In the rows, 128 means zero.
Each row of numbers belongs to one of the objects below and depends on some of the facts about them. Some rows are named. Which object is each other row?

Some rows with their names:
[160 107 138 116 119 100 149 141  85 104 130 139 111 129 152 154 137  89
 132 157 114 142 103  97 130 133 116 139]: k_301
[170 150 122 115  80 110 132 118 130 177 106 131 136 151 142 132 127 133
 129 136 134 111 122 106 121 147 121 138]: k_662
[104 141 127 122 146 163 133 137 141 153 153 119 166 144 121 122 123 115
 125 139 111 106 150 183 128 129 131 121]: k_612
[143 168 137 149 157 167 112 129 102 124 148 128 177 130 134 111 125 118
 138 135 139 109 142 169 132 126 127 109]: k_423
[138 153 123 131 112 133 115 114 143 144 107  94 127 115  99 116 120 123
 121 130 141 112 150 169 128 144 131 110]: k_588
[ 84 134 118 147 154 128 114 150 153 112 108 124  96 112  53 125 125 142
 115 100 127 129 176 131 121 104 136 113]: k_22
[105 147 119 152 162 140 117 149 108 128 118 114  87  97  64 125 125 144
 115  96 151 123 175 116 123 100 133 104]: k_636
[123 108 132 131 167 157 122 125 170 155 126 108 175 130 165 109 119 128
 132 142 117 131 116 215 140 133 137 125]: k_332
[140 102 139 134 139 113 113 122 128  93  80  88 129  86  88 123 127  88
 121 141 144 154 118 198 143 123 118 103]: k_814
[148 160 137 126 105  98 139 116  71  69 139 195 166 166 151 153 139 104
 141 151 103  99 143  57 116 134 103 132]: k_499
[113 151 133 137 160 156 128 124 137 125 138 114 176 128 132 113 122 126
 132 145 112 124 122 189 137 115 135 113]: k_961
[118 150 114 140 129 181 123  98 152 196  95 156 163 177 151  99 115 148
 139 176 126  90 161 186 123 143 152 137]: k_348
[147 135 135 117  98  83 118 148 126 103 120  97 121 100 110 122 129 120
 120 126 117 117  97 123 131 128 128 132]: k_702
[ 75  99 118 153 189 195 111  93 175 127 138 177 142 134 128 119 124 128
 130 105 144 150 155 116 128 104 149 132]: k_966
[129 165 130 142 136 161 118 119 100 144  97 127 145 153 118 114 122 145
 128 137 143 107 153 172 129 129 114 111]: k_469
[131 110 140 114 135  95 139 124 104  73 135 145 124 114 138 144 135  95
 129 135 106 132  96  90 131 139 114 146]: k_186
[ 96 150 122 135 113 162 135 115 136 180  88 127 149 177 139 118 118 145
 129 168 117  96 152 187 127 144 133 125]: k_856

How the objects are related:
δ d <- k_209, k_22, k_538, k_426, k_469, k_645, k_348, k_397, k_392, k_572, k_374, k_366, k_333, k_547, k_633, k_111, k_806, k_588, k_273, k_217, k_651, k_636, k_745, k_557, k_849, k_958, k_814, k_299, k_179, k_856, k_944, k_92
δ b <- k_976, k_358, k_604, k_611, k_391, k_409, k_37, k_47, k_969, k_867, k_173, k_197, k_436, k_295, k_535, k_126, k_49, k_649, k_186, k_301, k_742, k_532, k_947, k_499, k_123, k_901, k_941, k_658, k_700, k_474, k_801, k_435, k_385, k_97, k_639, k_678, k_744
δ c <- k_362, k_966, k_603, k_6, k_32, k_961, k_406, k_40, k_874, k_974, k_839, k_612, k_332, k_703, k_269, k_293, k_554, k_423, k_480, k_191, k_268, k_729, k_872, k_382, k_118, k_477, k_737, k_646, k_836, k_672, k_215, k_304
δ a <- k_163, k_738, k_876, k_504, k_768, k_575, k_494, k_512, k_440, k_500, k_691, k_482, k_702, k_757, k_20, k_473, k_994, k_662, k_277, k_467, k_945, k_195, k_534, k_886, k_445, k_907, k_553, k_16, k_564, k_815, k_932
[k_209, k_976, k_362, k_604, k_163, k_611, k_22, k_32, k_426, k_40, k_575, k_47, k_867, k_494, k_839, k_482, k_269, k_374, k_994, k_277, k_366, k_301, k_742, k_499, k_633, k_123, k_941, k_658, k_268, k_195, k_886, k_474, k_872, k_801, k_385, k_118, k_745, k_553, k_849, k_958, k_299, k_836, k_639, k_678, k_856, k_672, k_215, k_744] Λ zimu
[k_358, k_966, k_876, k_538, k_961, k_645, k_37, k_874, k_436, k_500, k_295, k_691, k_332, k_572, k_293, k_49, k_554, k_532, k_423, k_480, k_191, k_806, k_217, k_901, k_534, k_651, k_646, k_179] Λ novapin
[k_738, k_6, k_469, k_348, k_969, k_512, k_197, k_397, k_702, k_126, k_757, k_20, k_473, k_649, k_186, k_333, k_945, k_547, k_111, k_273, k_729, k_700, k_382, k_435, k_445, k_737, k_16, k_557, k_97, k_814, k_564, k_304, k_815, k_932] Λ boda
[k_603, k_504, k_768, k_406, k_391, k_409, k_974, k_173, k_612, k_440, k_535, k_703, k_392, k_662, k_467, k_947, k_588, k_636, k_477, k_907, k_944, k_92] Λ plestin
k_966 σ [k_217]
k_611 σ [k_20]
k_603 σ [k_839]
k_32 σ [k_839, k_217]
k_768 σ [k_941, k_179, k_40]
k_409 σ [k_849]
k_40 σ [k_886, k_179, k_645]
k_575 σ [k_362, k_217]
k_494 σ [k_362]
k_436 σ [k_362]
k_482 σ [k_179, k_849]
k_293 σ [k_839, k_947]
k_757 σ [k_273]
k_20 σ [k_362, k_966]
k_473 σ [k_482]
k_186 σ [k_362]
k_301 σ [k_499, k_186, k_362]
k_945 σ [k_436, k_333, k_217]
k_947 σ [k_362]
k_499 σ [k_362]
k_273 σ [k_839, k_362]
k_123 σ [k_474, k_362]
k_217 σ [k_839]
k_195 σ [k_494]
k_886 σ [k_839]
k_700 σ [k_678, k_16]
k_872 σ [k_362, k_217]
k_16 σ [k_362]
k_814 σ [k_886, k_945]
k_299 σ [k_362, k_966, k_16, k_945]
k_179 σ [k_362]
k_678 σ [k_645]
k_815 σ [k_947, k_494]
k_92 σ [k_362]
[k_209, k_358, k_391, k_645, k_874, k_867, k_512, k_482, k_703, k_301, k_499, k_195, k_872, k_118, k_557, k_856, k_672, k_944] ψ j
[k_976, k_604, k_876, k_6, k_538, k_406, k_409, k_974, k_436, k_126, k_572, k_374, k_649, k_994, k_662, k_480, k_111, k_901, k_268, k_553, k_97, k_299, k_639, k_932] ψ f
[k_362, k_603, k_768, k_37, k_612, k_500, k_535, k_397, k_332, k_702, k_186, k_467, k_947, k_547, k_633, k_123, k_729, k_651, k_382, k_385, k_445, k_16, k_836] ψ e
[k_966, k_426, k_40, k_575, k_47, k_348, k_839, k_757, k_742, k_532, k_588, k_273, k_886, k_700, k_474, k_435, k_745, k_646, k_564, k_215, k_304, k_744, k_815] ψ g
[k_163, k_22, k_32, k_961, k_969, k_197, k_49, k_20, k_473, k_554, k_277, k_366, k_945, k_941, k_534, k_477, k_907, k_737, k_849, k_814, k_678] ψ h
[k_738, k_611, k_504, k_469, k_494, k_173, k_440, k_295, k_691, k_269, k_392, k_293, k_333, k_423, k_191, k_806, k_217, k_658, k_636, k_801, k_958, k_179, k_92] ψ i
k_604 τ: k_974, k_742, k_966, k_994, k_538, k_304
k_6 τ: k_636, k_49, k_538, k_293
k_37 τ: k_944, k_901
k_874 τ: k_22, k_397, k_49
k_500 τ: k_742, k_729, k_16, k_49
k_332 τ: k_348, k_575, k_499, k_358, k_969
k_702 τ: k_469
k_757 τ: k_839, k_499, k_703, k_197
k_649 τ: k_118, k_436, k_856, k_553, k_385, k_40
k_532 τ: k_423, k_612
k_945 τ: k_729, k_173
k_658 τ: k_111, k_16, k_554, k_382, k_295, k_47
k_886 τ: k_867, k_947, k_215, k_966, k_849
k_474 τ: k_499, k_20, k_494, k_836
k_872 τ: k_742, k_534, k_217
k_435 τ: k_969, k_382
k_907 τ: k_358, k_876
k_958 τ: k_564, k_397, k_123, k_49, k_47, k_304
k_814 τ: k_268, k_557, k_572, k_662

Name these rows:
No name comes twice in this set of rows, the named rows included.
[ 98 116 125 156 157 163 104 106 136  87  84 147 122 140 108 110 125 147
 124  94 165 148 159 110 129 108 125 116] -> k_217
[ 95  87 124 133 147  88 114 162 181 124 108  93  62  72 111 122 127 165
 118  95 138 175  90  97 134  95 159 143] -> k_500
[ 99 101 139 122 147 159 136  87 140  43 146 117 142 137 142 126 128 120
 131  90  93 141 161 167 133 158 102 114] -> k_362
[ 68 155 125 152 185 154 118 148 155 112 159 148 148 127 100 118 123 140
 133 114 125 114 153 148 124  87 143 117] -> k_554
[115 106 126 159 198 179 120 134 133 103 140 157 120 118 105 130 132 118
 127 112 157 160 149 123 135  88 136 115] -> k_293
[ 84  98 111 143 161 189 146 123 171 200 151 141 121 123 109 131 122 132
 126  89 148 139 156 160 128 118 144 135] -> k_974
[152  48 123 115 121 126 154 159 162 165 162  90  66  70 140 138 135 154
 124  77 140 186  88  79 135 113 146 147] -> k_604

Now the same objects, written a new way:
Known rows:
[151 120 165 118 140 101 108 124 131 104 121 115 160 132 129 108 158  97
 133 134 134 163 123 136 138 134 147 182 164]: k_907
[110 160 163 134 129 100 134 177 126 169 133 135 160 114 113 108 128 157
 126 138 151 174 134 158  94 146 158 125 139]: k_678
[ 73 131 227 158  88 135 141 172 152 233 107 145 141 152 105  91 168 182
  77 125 146 161 109 130 154 123 145 139 140]: k_47
[133 134  95  96 122 105 105 104 136 103 128 124 120 125 129 151 121 106
 144 118 119 106 142  93 154 144 104 129 109]: k_633
[124 132 103 121 134 114 106  95 125  79 122 125 100 131 127 164 125  99
 135 120 116 103 148 120 148 145  98 127 114]: k_547
[151  91  71 132 103 184 157 118 128 143 115 133 100 157 158 148 112 125
 147 102  88  55 117  83 151  93 103 120 101]: k_974
[130 132  89 103 118 106 114  99 148 132 139 133 113 128 108 178  91 122
 118 100 141  98 144 114 135 151  94  97 101]: k_856
[137 135 194 139 123 105 131 157 161 163 166  66 139 102 107 103 140 149
 140 145 136 206 145 158  93 114 150 131 178]: k_532
[156  72  79 116 166 152 117  66  92  89  76 142 127 152 165 161 129  83
 124 127 124  66 117 118 138 138  95 162 102]: k_836
[100 138 151 132 139 106 118 131 130 127 123 101 120 134 119 142 135 133
 131 133 124 163 147 142 126 137 123 127 120]: k_932
[175  92  70 101 151 158 123  84 131 104 101 116 119 152 160 166 103 102
 156 127 112  84 130 108 124 108  95 126 110]: k_672
[ 98 165 134 153 137 101 153 174 113 177 169 131 159  94 107 109 118 172
 100 118 156 160 132 175  72 154 144  83 124]: k_436
[137 132 105 110 122 115 106 102 144 101 127 136 120 130 116 154 120 103
 144 125 130 100 139 115 149 134 106 127 123]: k_209
[153 147 155 125 172 136 117 104 115  57 144 130 158  91 121  74 140 100
 130 174 134 194  83 159 133 141 183 168 174]: k_757
[118 133 105 117 131 112 113  91 129 102 128 127 105 135 120 171 112 117
 108 119 135 104 146 133 155 137  93 111 104]: k_557
[165  90  80 134 124 179 123 119 140  65 107  83  81 141 176 145 129  98
 220 142  71  99 138  93 137  68 123 145 135]: k_6
[183  85  66 116 136 163 132  80 121  99  98 120 114 130 157 165  93 106
 155 123  91  90 123  95 120 112  97 141 101]: k_269

Rows to name:
No name comes twice in this set of rows, the named rows included.
[134 151  93 135  85 128 138 166 120 126 118 204 136 136 106 142 105 126
 137 157 141  72 179 110 160 133  99  96  97] -> k_849
[101 111 157 137 139  99 118 113 115 137 120 128 143 130 125 127 163 124
  86 125 166 141 132 140 134 139 120 152 129] -> k_876
[ 85 168 157 141 153  96 125 185 114 139 132 130 158 120 116  97 138 152
 131 138 143 168 130 184  85 149 166 116 133] -> k_186
[125 155 166 114 157  80 111 162 166 124 145  36 122 110 113 139 123 144
 184 133 107 209 167 167  70 135 145 129 155] -> k_649
[133 123 103 103 118 112 127 107 133 116 132 147 128 142 118 157 110 116
 110 108 134 101 131 114 158 134 104 117 115] -> k_944
[108 159 170 139 136 110 126 197 126 172 148 135 181 153 111 101 142 144
 138 123 152 176 141 176 103 152 160 117 131] -> k_409
[ 80 122 112 140 112 125 120 135 129 120 114 147  90 153 133 146 153 127
 112 119 118  81 142 106 179 116 103 110 105] -> k_397
[161 168 141 121 100 135 143 164 156 116 156 129 130  74 119  77 106 141
 169 161 106 169 108 107 103 108 165 129 175] -> k_886
[133 161  71 113 137 152 114 112 115  84 181 154 142  90 121 102 114  96
 137 134 126 113  73 116 138 167 148  91 106] -> k_299
[ 93 126 150 150  94 120 138 158 146 172 140 121 113 129 126 125 152 140
 109 111 143 126 147 133 134 115 118 106 134] -> k_534

Now the same objects, written a new way:
Some objects and their rows:
[185 135  95 115 125 122 163 122  93 140 127 124 164 140 119 126 129 124
 117 127 155 111 106 146 158 122  97 106 109 153 119 120 133 111 163 167
 110 100]: k_547
[120 139 130 156 102 100 107 123 167 116 127 134 128 126 135 129  65 140
 121 167 142 114 173  71  73  72 117 168 135 108 127 158 135 112  82  95
 117 145]: k_500
[142 150 127 136 109 149 133 147 129 138 108 101  87 113 122 146 153 104
 112 145 112 123 159 136  83 109 144 107 152 132 122 137 110 127 146 103
 149 149]: k_362
[124 147 149  89 127 128  91 168 121 126 136 119 114 126 105 174 181  84
  99 100  93 118 140 150 141 180 185  69 148 118 103 144 134 160 147  75
 196 154]: k_499
[202 124 107 129 129 114 160 109 103 122 135 142 169 132 131 148 116  95
 125 135 154 129 115 143 161 120 113 106 121 131 109 114 131 120 130 157
 124 103]: k_651
[102 115 106 130  95 124 100 111 174 132 130 117 108 123 149 106  79 164
 122 140 132 119 150  96 103  90  99 160 127 115 135 156 138 107 112 128
 101 140]: k_6
[182 126 117 115 141 106 150  95 107 138 158  82 160 115 120 141 107 121
 107 134 152 134  88 121 152 117 115 115  82 148  88 124 126 119 124 189
 118 106]: k_636
[111 143 140 140 127 123 108 116 132 117 146 127 142 129 120 156  90 103
 125 132 142 143 136  91  90 131 146 148 127 115 111 122 149 128  92  93
 157 139]: k_554
[ 91 129 146 121 130 162 133 143 146 128 124 130  90 130 118 104 150 144
 131 133 107 121 127 126 110 125 127 147 145 120 145 128 122 119 121 103
 118 152]: k_815
[ 96 101 143 133 135 137 110 106 144 141 159 100 111 116 135 137  91 129
 126 134 132 148 130  88 106 137 140 160 117 124 111 134 141 131  99 132
 127 134]: k_974
[105 123 130 127 123 154 126 133 147 134 124 131 108 124 144 124 123 145
 135 122 120 138 134 123 124 132 127 153 140 127 135 107 141 128 113 113
 126 129]: k_406
[ 96 148 135 140 131 140 132 139 129 137 107 137 109 134 112 106 122 142
 144 131 136 132 140 100  80 123 112 144 143 130 155 111 130 124 131  93
 125 144]: k_445
[ 91 124 131 140 120 134 109 125 128 130 108 140 127 140 144 122 129 118
 137 126 126 125 150 130 117 138 128 148 145 126 152 127 149 140 143 124
 144 131]: k_672
[106 146 135 141 126 133 128 125 122 138 110 142 124 144 129 121 124 119
 144 138 144 126 138 114 109 121 113 139 136 130 144 113 144 129 123 113
 133 129]: k_477
[165 142 114  64 134 119 149 124 127 133 152 115 162 135 124 145 136 142
  97  86 139 114  76 156 178 155 120  93 130 139 111  97 149 130 135 133
 140 104]: k_348
[128 102 129 130 139 133 130 132 123 122 134 138 121 132 149 135 125 119
 142 111 133 151 139 130 153 136 164 124 115 127 126 114 123 151 104 125
 125 113]: k_901
[ 71 125 147 128 137 129 115 112 153 140 156  95  96 120 118 118  89 147
 118 131 132 139 120  77  90 136 140 168 125 129 128 125 137 127  90 119
 130 145]: k_564

Rows to name:
No name comes twice in this set of rows, the named rows included.
[112 128 140 102 146 110 106 144 122 111 139 159 157 141 134 152 119 102
 133  97 141 135 131 120 162 169 172 116 142 120 125 111 153 160 111  92
 162 117] -> k_358
[142 116 139 134 132 103 122 122 119 134 137  86 110 110  89 152 121 113
 104 154 121 120 140  98 114 125 152 101 102 131 100 168 103 139 119 129
 147 156] -> k_123
[141 101 103 133 114 130 137 136 148 113 121 153 131 128 160 117 129 148
 138 127 133 125 148 128 148 101 128 121 133 118 132 123 119 135 112 110
 107 106] -> k_532
[ 77 111 158 142 135 138 109 113 149 139 151  98 102 110 133 130  94 139
 130 137 112 140 143  93  93 135 147 171 127 129 135 128 131 131  89 132
 132 143] -> k_994
[111 140 107  83 110  98 125 139 165 118 126 121 148 124 131 111 110 180
 110 109 136 113 133 103 147 113 129 111 142 123 137 134 132 131 121  85
 108 126] -> k_435
[ 98 173 160 111 134 157 107 175 166 111 126 118  97 111 113 150 165 137
 106 111  82 123 125 160 108 157 165 118 175 100 123 129 117 126 124  71
 171 160] -> k_575
[115 102 148 143 153  92 119  94 104 135 168 104 142 137 103 157  84  96
 128 139 151 146 125  68 125 140 168 130  85 122 104 145 130 142  73 130
 141 130] -> k_49
[ 97 128 145 133 142 115 124 118 122 145 150  94 121 134  90 127 101 128
 123 139 146 137 111  87  86 126 124 142 107 135 122 124 140 123 106 123
 124 146] -> k_729
[201 129  83 121  91  67 130  97 142 119 129  89 172 110 141 135  74 148
  97 150 145  97 119 117 140  73  94 118 104 136 116 161 114  98 138 187
 102 112] -> k_958
[123  88 100 121  93  84 107 101 165 122 137 106 132 114 163 112  78 163
 119 152 135 105 166 103 130  88 126 137 113 118 136 168 108 131 108 148
 101 123] -> k_604
[139 182 113 119 103 100 118 154 167  89  97 155 162 138 140 144 105 147
 117 116 139 108 158 125 115  91 116 141 180 104 128 116 144 115 114  47
 138 129] -> k_332
[131 100  82 115 109 141 143 132 143 135  96 151 113 134 160  82 147 161
 145 120 129 121 155 136 152 100 102 118 127 134 161 133 116 134 156 136
  82 104] -> k_649
[142 136 106 122 103  65 118 134 158 107 108 100 154 113 128 123  78 180
 113 141 136 107 154  91 126  83 121 130 132 126 127 151 104 117 117 116
 113 130] -> k_658

